Here is a tiny trained network, its code and every weight. The questions are about switching its units off for an input and a class, where a switched-off unit gives its printed mean instead of its output.

import numpy as np


def w(rows, s, z=0):
    codes = np.array(rows[::2]) - 128.0
    scale = np.full(codes.shape[1], s)
    scale[-1] = z or s
    return codes * scale


def f(y):
    return y / 2 * (1 + np.tanh(0.7978845608 * (y + 0.044715 * y**3)))


def log_softmax(a):
    a = a - a.max(-1, keepdims=True)
    return a - np.log(np.exp(a).sum(-1, keepdims=True))


def net(x, mask):
    res = np.array(x, float).reshape(1, 8) / 4 @ E
    y = f(res @ A[0][:, :-1].T + A[0][:, -1])
    res = res + np.where(mask, y, B[0][:, -1]) @ B[0][:, :-1]
    return log_softmax(res[-1] @ U[:, :-1].T + U[:, -1])


A, B = {}, {}
E = w([
[156,82,185,154,153,192,212,122,140,180],'x0',
[140,205,119,187,137,179,133,133,231,75],'x1',
[151,132,160,58,67,97,126,130,75,177],'x2',
[97,103,117,128,148,126,89,212,61,48],'x3',
[166,167,122,68,154,2,128,70,157,143],'x4',
[154,165,46,152,180,74,192,209,79,162],'x5',
[150,191,173,125,52,161,182,229,170,132],'x6',
[231,131,82,144,173,156,186,145,68,144],'x7',
],0.0074)
A[0] = w([
[128,148,151,180,117,254,138,193,146,130,201],'N0',
[62,186,109,231,124,165,98,150,160,42,220],'N1',
[79,87,141,226,212,182,145,48,203,107,182],'N2',
[167,144,133,135,127,88,167,75,173,188,251],'N3',
[78,160,149,110,1,119,123,147,139,82,185],'N4',
[224,180,75,138,171,55,213,149,132,160,165],'N5',
[144,107,73,188,239,138,126,100,93,100,220],'N6',
[181,134,153,183,73,228,204,197,116,128,178],'N7',
[63,162,81,130,129,90,34,127,161,47,206],'N8',
[164,79,128,24,146,52,106,113,48,156,253],'N9',
[126,121,222,78,54,104,88,48,160,157,183],'N10',
[149,84,75,114,140,108,117,160,3,162,185],'N11',
[79,55,109,115,138,121,91,159,24,118,186],'N12',
],0.0068,0.0044)
B[0] = w([
[177,52,210,122,102,154,165,184,164,137,223],'N0',
[157,109,151,155,142,159,85,219,187,97,233],'N1',
[93,110,118,178,150,219,117,96,180,148,217],'N2',
[123,164,60,124,138,145,155,112,148,189,215],'N3',
[101,122,127,69,63,95,119,181,157,98,196],'N4',
[184,209,70,154,189,100,171,140,116,173,228],'N5',
[162,100,138,198,191,158,112,105,106,103,220],'N6',
[219,61,176,53,107,121,254,165,153,178,227],'N7',
[137,142,114,138,109,100,66,150,151,65,229],'N8',
[105,135,128,128,153,21,129,54,74,113,255],'N9',
[82,131,83,43,57,124,104,39,167,161,227],'N10',
[123,110,129,171,159,82,167,111,60,118,228],'N11',
[69,62,170,145,148,92,126,157,80,96,222],'N12',
],0.0092,0.0088)
U = w([
[152,125,119,188,175,186,66,126,164,70,3],'0',
[83,156,128,122,56,100,63,215,164,66,96],'1',
[190,254,49,149,172,102,166,131,114,170,200],'2',
[93,92,145,168,161,85,135,122,7,101,207],'3',
[184,78,218,99,86,154,204,186,154,156,113],'4',
[89,159,104,38,50,88,91,44,138,141,114],'5',
[46,125,111,158,107,198,142,80,176,202,166],'6',
],0.0096,0.0018)

Each question gives the input, the list of numbers given to net, and the class t.
The units are the neurons (one row each of A and B). Each row of codes is followed by its name. A weight is (code - 128) times the scale printed after its matrix; where a second scale follows, it is the last column's (A, B and U).
mask holds one flag per neuron, in row order. A switched-off neuron (its flag False) gives its mean, the last column of its row in B, instead of its output. The means were averaged over made-up inputs and are rounded, as every weight is.
A unit's drop is (log p(t) with every unit on - log p(t) with that unit switched off) / (log p(t) with every unit on - log p(t) with every unit switched off).
The circuit of an input: a set's keep is (log p(t) with only the set's units on - log p(t) with every unit switched off) / (log p(t) with every unit on - log p(t) with every unit switched off). Starting from the 12 units with the biggest drops (on a tie, the unit counted first), units are removed one at a time, each time the one whose removal leaves the highest keep (on an exact tie, the one counted first), for as long as the keep stays at least 0.8.
units of the circuit, in order: the units of the circuit, biggest drop first
most important unit: the unit with the biggest drop
top k neurons: the k neurons with the biggest drops, biggest first
drop when u is switched off: that unit's drop, to one decimal
input [-2,-8,1,7,4,-3,0,-7], class 5: units of the circuit, in order -> [N10]
input [8,2,2,7,-5,-4,-7,6], class 4: top 3 neurons -> [N7 N0 N9]
input [-4,3,4,-2,-2,6,-5,-5], class 1: top 3 neurons -> [N8 N5 N11]
input [8,-3,-7,5,-4,-6,-4,-6], class 0: units of the circuit, in order -> [N1 N7]
input [7,-1,1,-6,3,0,3,2], class 2: top 2 neurons -> [N5 N3]
input [7,-8,8,-6,-4,-7,1,4], class 5: top 2 neurons -> [N10 N9]
input [-2,-5,-1,2,4,-7,0,4], class 5: top 2 neurons -> [N10 N6]
input [1,7,-1,6,-8,-7,-2,0], class 4: top 2 neurons -> [N0 N7]
input [-7,7,-4,0,-2,8,-7,4], class 0: top 2 neurons -> [N6 N1]
input [-4,-6,-6,-4,-6,-6,-7,0], class 0: top 2 neurons -> [N2 N6]
input [-6,7,0,0,1,1,6,2], class 4: drop when N0 is switched off -> 0.5
input [0,-8,-5,7,-6,-6,-1,-5], class 1: drop when N4 is switched off -> 0.2
input [2,5,-5,-4,-2,-3,-1,6], class 4: drop when N7 is switched off -> 1.0
input [-1,5,7,5,5,-3,0,6], class 2: most important unit -> N12
